Below are the code and all the weights of a small trained network. Each question names an input and a class and asks about switching units off, where a switched-off unit gives its printed mean instead of its output.

import numpy as np


def w(rows, s, z=0):
    codes = np.array(rows[::2]) - 128.0
    scale = np.full(codes.shape[1], s)
    scale[-1] = z or s
    return codes * scale


def f(y):
    return np.maximum(y, 0)


def log_softmax(a):
    a = a - a.max(-1, keepdims=True)
    return a - np.log(np.exp(a).sum(-1, keepdims=True))


def net(x, mask):
    res = np.array(x, float).reshape(1, 3) / 4 @ E
    y = f(res @ A[0][:, :-1].T + A[0][:, -1])
    res = res + np.where(mask, y, B[0][:, -1]) @ B[0][:, :-1]
    return log_softmax(res[-1] @ U[:, :-1].T + U[:, -1])


A, B = {}, {}
E = w([
[177,13,182,80,83,57,204,152],'x0',
[154,122,62,110,118,169,138,164],'x1',
[166,111,181,245,49,154,129,209],'x2',
],0.013)
A[0] = w([
[199,8,167,61,93,107,175,114,161],'n0',
[54,199,103,180,139,179,154,112,226],'n1',
[110,130,105,84,166,111,146,101,196],'n2',
[113,163,83,194,161,143,64,100,237],'n3',
[100,88,58,64,174,89,113,40,254],'n4',
[150,117,176,204,74,175,118,163,155],'n5',
],0.011,0.0067)
B[0] = w([
[94,83,179,167,123,57,191,205,248],'n0',
[102,124,51,55,102,160,60,26,219],'n1',
[78,175,140,113,209,92,180,153,195],'n2',
[179,197,18,50,142,148,89,78,222],'n3',
[90,163,111,86,235,43,161,170,252],'n4',
[208,58,121,109,10,133,88,51,208],'n5',
],0.013,0.019)
U = w([
[116,254,97,61,197,99,112,92,250],'0',
[195,124,130,97,24,176,25,41,137],'1',
[8,143,181,131,154,59,195,228,67],'2',
[229,55,194,233,24,69,194,133,67],'3',
],0.0089,0.002)

Each question gives the input, the list of numbers given to net, and the class t.
The units are the neurons (one row each of A and B). Each row of codes is followed by its name. A weight is (code - 128) times the scale printed after its matrix; where a second scale follows, it is the last column's (A, B and U).
mask holds one flag per neuron, in row order. A switched-off neuron (its flag False) gives its mean, the last column of its row in B, instead of its output. The means were averaged over made-up inputs and are rounded, as every weight is.
A unit's drop is (log p(t) with every unit on - log p(t) with that unit switched off) / (log p(t) with every unit on - log p(t) with every unit switched off).
most important unit: the unit with the biggest drop
k most important neurons: the k neurons with the biggest drops, biggest first
drop of u: that unit's drop, to one decimal
input [4,8,1], class 3: most important unit => n4
input [1,-4,-1], class 2: 2 most important neurons => [n3, n1]
input [1,1,-1], class 2: 2 most important neurons => [n3, n1]
input [3,8,1], class 3: 2 most important neurons => [n4, n2]
input [6,3,0], class 2: 2 most important neurons => [n5, n0]
input [3,7,1], class 3: 2 most important neurons => [n4, n2]
input [0,1,1], class 1: 3 most important neurons => [n4, n0, n2]
input [8,-1,-8], class 2: drop of n4 => 0.0
input [8,4,2], class 3: drop of n4 => 0.4
input [4,-1,7], class 3: drop of n5 => 0.0
